Here is a tiny trained network, its code and every weight. The questions are about switching its units off for an input and a class, where a switched-off unit gives its printed mean instead of its output.

import numpy as np


def w(rows, s, z=0):
    codes = np.array(rows[::2]) - 128.0
    scale = np.full(codes.shape[1], s)
    scale[-1] = z or s
    return codes * scale


def norm(h):
    return h / np.sqrt((h * h).mean(-1, keepdims=True) + 1e-5)


def f(y):
    return np.maximum(y, 0)


def log_softmax(a):
    a = a - a.max(-1, keepdims=True)
    return a - np.log(np.exp(a).sum(-1, keepdims=True))


def net(x, mask):
    res = np.array(x, float).reshape(1, 5) / 4 @ E
    u = 0
    for l in range(2):
        y = f(norm(res) @ A[l][:, :-1].T + A[l][:, -1])
        res = res + np.where(mask[u : u + 6], y, B[l][:, -1]) @ B[l][:, :-1]
        u += 6
    return log_softmax(norm(res)[-1] @ U[:, :-1].T + U[:, -1])


A, B = {}, {}
E = w([
[58,148,37,170,83,133,132,134,100,103],'x0',
[224,117,236,133,156,69,149,208,144,197],'x1',
[117,128,98,212,63,22,164,98,149,192],'x2',
[103,39,42,209,213,108,126,253,40,140],'x3',
[102,93,54,210,100,1,181,172,165,190],'x4',
],0.0071)
A[0] = w([
[139,138,123,79,94,98,203,134,115,163,6],'L0N0',
[115,160,107,110,142,248,92,93,117,57,75],'L0N1',
[183,86,196,99,183,140,81,180,94,96,76],'L0N2',
[200,115,211,100,194,155,109,184,118,120,100],'L0N3',
[168,181,193,117,73,119,131,46,189,130,87],'L0N4',
[95,129,108,77,142,255,112,86,125,68,80],'L0N5',
],0.0087,0.013)
B[0] = w([
[183,131,173,192,146,145,151,124,114,136,128],'L0N0',
[48,156,95,76,95,241,2,82,64,46,234],'L0N1',
[140,68,165,104,162,152,173,190,89,185,216],'L0N2',
[164,105,165,152,184,211,138,223,91,187,254],'L0N3',
[83,146,137,82,84,76,188,99,147,144,231],'L0N4',
[25,175,91,74,154,182,69,89,51,39,246],'L0N5',
],0.0089,0.0066)
A[1] = w([
[172,181,129,89,118,191,52,76,132,54,1],'L1N0',
[171,142,216,59,81,97,158,44,234,139,89],'L1N1',
[255,130,181,84,151,190,117,82,179,100,45],'L1N2',
[218,89,223,142,217,150,68,178,162,151,34],'L1N3',
[224,115,221,128,229,206,135,227,145,153,36],'L1N4',
[90,35,27,195,146,66,130,188,128,138,96],'L1N5',
],0.0077,0.0069)
B[1] = w([
[118,85,56,171,143,179,112,115,91,80,187],'L1N0',
[176,201,217,97,52,76,179,113,171,158,203],'L1N1',
[69,98,65,255,172,169,82,121,131,134,149],'L1N2',
[173,72,182,59,208,207,197,168,64,196,202],'L1N3',
[222,26,185,95,236,154,204,244,30,254,253],'L1N4',
[142,63,14,209,193,117,81,115,186,60,254],'L1N5',
],0.0079,0.007)
U = w([
[208,56,211,89,230,168,161,254,46,226,150],'0',
[172,196,187,121,46,20,202,76,194,180,3],'1',
[138,71,21,236,152,41,98,146,170,99,130],'2',
[57,161,115,52,128,238,11,57,49,10,200],'3',
],0.013,0.0028)

Each question gives the input, the list of numbers given to net, and the class t.
The units are the neurons (one row each of A and B). Each row of codes is followed by its name. A weight is (code - 128) times the scale printed after its matrix; where a second scale follows, it is the last column's (A, B and U).
mask holds one flag per neuron, layer by layer. A switched-off neuron (its flag False) gives its mean, the last column of its row in B, instead of its output. The means were averaged over made-up inputs and are rounded, as every weight is.
A unit's drop is (log p(t) with every unit on - log p(t) with that unit switched off) / (log p(t) with every unit on - log p(t) with every unit switched off).
most important unit: the unit with the biggest drop
top k neurons: the k neurons with the biggest drops, biggest first
top k neurons in layer l: the k neurons of layer l with the biggest drops, biggest first
drop of u: that unit's drop, to one decimal
input [2,1,-8,2,7], class 2: most important unit => L0N3
input [0,-1,-2,0,3], class 2: top 2 neurons => (L0N3 L0N1)
input [-2,-4,2,0,1], class 2: top 2 neurons => (L0N1 L0N5)
input [5,-2,7,-6,8], class 1: top 2 neurons in layer 0 => (L0N3 L0N5)
input [-8,-6,6,-3,-3], class 1: top 2 neurons => (L0N4 L1N1)
input [-1,-2,-4,5,-2], class 3: top 2 neurons => (L0N1 L0N5)
input [3,4,4,-4,8], class 1: top 2 neurons in layer 0 => (L0N3 L0N5)
input [0,-3,7,-4,6], class 1: drop of L1N1 => 0.1
input [-7,5,8,-4,-4], class 1: drop of L0N4 => 0.7
input [6,7,-1,1,7], class 2: drop of L1N1 => 0.0
